Here is a tiny trained network, its code and every weight. The questions are about switching its units off for an input and a class, where a switched-off unit gives its printed mean instead of its output.

import numpy as np


def w(rows, s, z=0):
    codes = np.array(rows[::2]) - 128.0
    scale = np.full(codes.shape[1], s)
    scale[-1] = z or s
    return codes * scale


def norm(h):
    return h / np.sqrt((h * h).mean(-1, keepdims=True) + 1e-5)


def f(y):
    return y / 2 * (1 + np.tanh(0.7978845608 * (y + 0.044715 * y**3)))


def log_softmax(a):
    a = a - a.max(-1, keepdims=True)
    return a - np.log(np.exp(a).sum(-1, keepdims=True))


def net(x, mask):
    res = np.array(x, float).reshape(1, 7) / 4 @ E
    u = 0
    for l in range(4):
        y = f(norm(res) @ A[l][:, :-1].T + A[l][:, -1])
        res = res + np.where(mask[u : u + 5], y, B[l][:, -1]) @ B[l][:, :-1]
        u += 5
    return log_softmax(norm(res)[-1] @ U[:, :-1].T + U[:, -1])


A, B = {}, {}
E = w([
[114,253,182,161,159,139,148],'x0',
[78,91,121,99,109,226,127],'x1',
[174,94,125,146,40,135,201],'x2',
[167,73,175,215,169,144,109],'x3',
[121,153,72,149,98,107,244],'x4',
[97,40,130,121,146,126,181],'x5',
[163,199,103,160,211,111,184],'x6',
],0.0036)
A[0] = w([
[62,25,99,190,173,143,91,76],'0.n0',
[63,55,41,87,70,188,131,3],'0.n1',
[244,79,241,125,74,182,83,40],'0.n2',
[158,1,207,193,33,172,118,97],'0.n3',
[99,162,195,187,163,204,56,172],'0.n4',
],0.0039,0.0048)
B[0] = w([
[114,140,145,119,66,130,159,140],'0.n0',
[48,207,179,109,193,144,109,126],'0.n1',
[98,121,16,169,70,173,125,135],'0.n2',
[142,170,36,253,101,144,138,249],'0.n3',
[171,116,222,122,91,125,153,249],'0.n4',
],0.0048,0.0021)
A[1] = w([
[175,168,168,119,145,129,149,5],'1.n0',
[126,114,37,115,194,85,138,29],'1.n1',
[142,138,87,117,183,149,66,123],'1.n2',
[115,157,117,151,117,161,254,95],'1.n3',
[140,181,155,95,147,119,142,138],'1.n4',
],0.0087,0.0028)
B[1] = w([
[89,184,101,142,141,101,115,148],'1.n0',
[97,116,198,144,61,126,238,149],'1.n1',
[63,138,122,171,112,138,214,153],'1.n2',
[67,92,135,254,27,150,125,254],'1.n3',
[85,133,64,138,112,114,122,180],'1.n4',
],0.0074,0.004)
A[2] = w([
[97,196,111,138,100,96,144,251],'2.n0',
[159,35,60,137,151,160,128,84],'2.n1',
[131,151,139,152,168,81,125,141],'2.n2',
[142,125,122,136,112,43,145,163],'2.n3',
[118,110,171,204,255,154,127,144],'2.n4',
],0.008,0.002)
B[2] = w([
[141,93,68,143,145,189,129,253],'2.n0',
[76,181,111,150,50,1,185,188],'2.n1',
[142,185,84,98,141,137,130,156],'2.n2',
[192,128,86,125,172,162,170,177],'2.n3',
[195,40,62,138,151,160,96,207],'2.n4',
],0.0071,0.0038)
A[3] = w([
[98,21,215,105,97,207,74,63],'3.n0',
[161,167,170,254,59,116,86,156],'3.n1',
[18,166,179,51,81,85,106,2],'3.n2',
[141,32,113,173,81,74,59,38],'3.n3',
[17,76,162,17,102,97,130,28],'3.n4',
],0.0063,0.0033)
B[3] = w([
[69,131,212,65,143,155,141,154],'3.n0',
[45,14,73,164,96,102,175,254],'3.n1',
[122,254,84,100,191,122,97,136],'3.n2',
[51,189,107,187,61,141,204,187],'3.n3',
[110,246,28,160,151,66,117,153],'3.n4',
],0.0072,0.0056)
U = w([
[52,255,109,55,137,113,74,110],'0',
[84,56,228,71,137,203,93,125],'1',
[235,103,68,154,212,166,45,130],'2',
[234,64,200,36,113,24,211,2],'3',
[49,66,95,220,37,110,205,221],'4',
],0.012,0.006)

Each question gives the input, the list of numbers given to net, and the class t.
The units are the neurons (one row each of A and B). Each row of codes is followed by its name. A weight is (code - 128) times the scale printed after its matrix; where a second scale follows, it is the last column's (A, B and U).
mask holds one flag per neuron, layer by layer. A switched-off neuron (its flag False) gives its mean, the last column of its row in B, instead of its output. The means were averaged over made-up inputs and are rounded, as every weight is.
A unit's drop is (log p(t) with every unit on - log p(t) with that unit switched off) / (log p(t) with every unit on - log p(t) with every unit switched off).
The circuit of an input: a set's keep is (log p(t) with only the set's units on - log p(t) with every unit switched off) / (log p(t) with every unit on - log p(t) with every unit switched off). Starting from the 12 units with the biggest drops (on a tie, the unit counted first), units are removed one at a time, each time the one whose removal leaves the highest keep (on an exact tie, the one counted first), for as long as the keep stays at least 0.8.
units of the circuit, in order: the units of the circuit, biggest drop first
most important unit: the unit with the biggest drop
top k neurons: the k neurons with the biggest drops, biggest first
top k neurons in layer l: the k neurons of layer l with the biggest drops, biggest first
drop when u is switched off: that unit's drop, to one decimal
input [1,8,-8,3,-6,-8,7], class 2: units of the circuit, in order	(2.n4)
input [2,6,-5,-1,-5,-5,4], class 2: units of the circuit, in order	(1.n3; 2.n4)
input [7,-2,-1,-2,-2,-3,2], class 0: units of the circuit, in order	(1.n3; 0.n3)
input [4,-3,-8,-1,-1,-7,2], class 2: units of the circuit, in order	(3.n3; 2.n4)
input [2,5,4,-7,-2,-3,0], class 0: top 3 neurons	(0.n3; 3.n1; 2.n4)
input [-5,-4,6,-4,0,-3,-1], class 3: top 2 neurons	(1.n3; 2.n3)
input [-2,0,-1,-2,-8,-8,-4], class 1: units of the circuit, in order	(2.n1; 3.n0)
input [-8,-1,-7,-7,1,4,2], class 0: units of the circuit, in order	(1.n3; 3.n1)
input [-7,-8,-4,2,6,-6,-7], class 3: top 4 neurons	(1.n3; 2.n3; 3.n1; 1.n4)
input [-7,-7,0,-5,-2,-4,0], class 3: top 2 neurons in layer 2	(2.n3; 2.n4)
input [-7,7,2,-7,5,0,-3], class 0: top 2 neurons	(0.n1; 3.n1)
input [-1,0,0,-2,0,-1,-2], class 0: top 2 neurons in layer 0	(0.n3; 0.n2)
input [-2,-5,-1,-5,3,1,-6], class 3: top 3 neurons	(1.n3; 2.n3; 3.n1)
input [-2,-8,-8,-3,7,6,-5], class 3: top 2 neurons	(1.n3; 3.n1)
input [-3,3,-2,-4,-4,-8,-1], class 0: most important unit	0.n3
input [8,7,-7,2,-6,-4,2], class 2: top 2 neurons	(1.n3; 2.n4)
input [6,3,-3,-2,-5,4,-5], class 0: top 2 neurons in layer 3	(3.n4; 3.n2)
input [-3,5,-2,-5,3,2,1], class 0: drop when 2.n4 is switched off	0.1
input [0,3,-3,-8,-6,8,-4], class 0: drop when 0.n2 is switched off	0.0
input [-5,-4,-7,4,4,6,3], class 3: drop when 0.n3 is switched off	0.2
input [0,-8,-3,6,-2,3,-2], class 2: top neuron	(1.n3)
